Here is a tiny trained network, its code and every weight. The questions are about switching its units off for an input and a class, where a switched-off unit gives its printed mean instead of its output.

import numpy as np


def w(rows, s, z=0):
    codes = np.array(rows[::2]) - 128.0
    scale = np.full(codes.shape[1], s)
    scale[-1] = z or s
    return codes * scale


def norm(h):
    return h / np.sqrt((h * h).mean(-1, keepdims=True) + 1e-5)


def f(y):
    return y / 2 * (1 + np.tanh(0.7978845608 * (y + 0.044715 * y**3)))


def log_softmax(a):
    a = a - a.max(-1, keepdims=True)
    return a - np.log(np.exp(a).sum(-1, keepdims=True))


def net(x, mask):
    res = np.array(x, float).reshape(1, 5) / 4 @ E
    u = 0
    for l in range(3):
        y = f(norm(res) @ A[l][:, :-1].T + A[l][:, -1])
        res = res + np.where(mask[u : u + 4], y, B[l][:, -1]) @ B[l][:, :-1]
        u += 4
    return log_softmax(norm(res)[-1] @ U[:, :-1].T + U[:, -1])


A, B = {}, {}
E = w([
[133,65,99,80],'x0',
[190,103,198,152],'x1',
[186,57,147,128],'x2',
[66,158,105,80],'x3',
[115,2,148,226],'x4',
],0.0082)
A[0] = w([
[179,128,29,138,78],'0.n0',
[93,219,190,190,253],'0.n1',
[135,115,2,52,113],'0.n2',
[40,196,124,212,215],'0.n3',
],0.0086,0.0015)
B[0] = w([
[94,129,191,80,138],'0.n0',
[188,182,109,90,253],'0.n1',
[44,82,244,115,221],'0.n2',
[179,84,35,87,250],'0.n3',
],0.011,0.0038)
A[1] = w([
[74,2,96,72,253],'1.n0',
[35,89,191,18,169],'1.n1',
[93,83,158,253,104],'1.n2',
[163,141,250,8,179],'1.n3',
],0.0064,0.0023)
B[1] = w([
[113,99,141,179,251],'1.n0',
[69,249,148,176,235],'1.n1',
[186,145,128,82,172],'1.n2',
[127,159,177,106,254],'1.n3',
],0.012,0.004)
A[2] = w([
[167,19,124,65,129],'2.n0',
[236,174,141,154,139],'2.n1',
[152,173,2,107,180],'2.n2',
[129,154,27,198,8],'2.n3',
],0.0098,0.0013)
B[2] = w([
[83,172,93,216,198],'2.n0',
[179,147,149,8,254],'2.n1',
[80,13,100,161,242],'2.n2',
[137,128,79,28,168],'2.n3',
],0.011,0.0043)
U = w([
[12,167,188,121,153],'0',
[109,207,142,110,2],'1',
[171,156,158,48,180],'2',
[169,87,146,248,201],'3',
[237,130,143,87,86],'4',
[75,113,45,103,202],'5',
],0.014,0.0028)

Each question gives the input, the list of numbers given to net, and the class t.
The units are the neurons (one row each of A and B). Each row of codes is followed by its name. A weight is (code - 128) times the scale printed after its matrix; where a second scale follows, it is the last column's (A, B and U).
mask holds one flag per neuron, layer by layer. A switched-off neuron (its flag False) gives its mean, the last column of its row in B, instead of its output. The means were averaged over made-up inputs and are rounded, as every weight is.
A unit's drop is (log p(t) with every unit on - log p(t) with that unit switched off) / (log p(t) with every unit on - log p(t) with every unit switched off).
The circuit of an input: a set's keep is (log p(t) with only the set's units on - log p(t) with every unit switched off) / (log p(t) with every unit on - log p(t) with every unit switched off). Starting from all 12 units, units are removed one at a time, each time the one whose removal leaves the highest keep (on an exact tie, the one counted first), for as long as the keep stays at least 0.8.
circuit, biggest first: the units of the circuit, biggest drop first
top k neurons: the k neurons with the biggest drops, biggest first
k most important neurons of layer l: the k neurons of layer l with the biggest drops, biggest first
input [3,4,-5,5,3], class 5: circuit, biggest first : (0.n2)
input [-8,-1,8,-5,-1], class 2: top 2 neurons : (2.n1, 0.n3)
input [-6,-6,-7,0,-7], class 5: 2 most important neurons of layer 2 : (2.n2, 2.n1)
input [-7,-3,-5,0,-3], class 5: top 2 neurons : (2.n2, 0.n3)
input [-1,-8,7,-7,0], class 0: circuit, biggest first : (0.n0, 0.n3)
input [-3,-1,0,-3,-4], class 4: circuit, biggest first : (1.n1, 0.n2)
input [-7,-8,-5,-2,-6], class 5: circuit, biggest first : (2.n2, 0.n3)
input [8,7,3,0,-1], class 3: 2 most important neurons of layer 0 : (0.n1, 0.n2)
input [7,-3,-5,3,5], class 0: circuit, biggest first : (0.n2, 1.n1)
input [-6,-5,0,-8,-4], class 4: 2 most important neurons of layer 2 : (2.n1, 2.n0)
input [6,8,-2,1,1], class 3: top 2 neurons : (0.n1, 1.n1)
input [0,6,-5,0,5], class 4: top 2 neurons : (2.n1, 1.n2)
input [3,-4,0,0,4], class 3: top 2 neurons : (1.n0, 2.n1)
input [-7,-3,-7,-5,1], class 5: circuit, biggest first : (0.n3)
input [-4,-4,-3,-4,4], class 5: 2 most important neurons of layer 2 : (2.n3, 2.n2)
input [-6,-3,0,-7,1], class 4: top 2 neurons : (2.n1, 0.n1)
input [7,2,0,2,-8], class 0: 2 most important neurons of layer 0 : (0.n2, 0.n1)
input [-8,-3,-6,-8,0], class 4: top 2 neurons : (0.n1, 2.n1)
input [6,-4,3,0,4], class 0: 2 most important neurons of layer 0 : (0.n3, 0.n2)
input [-3,-2,-8,-4,3], class 5: most important neuron of layer 2 : (2.n2)
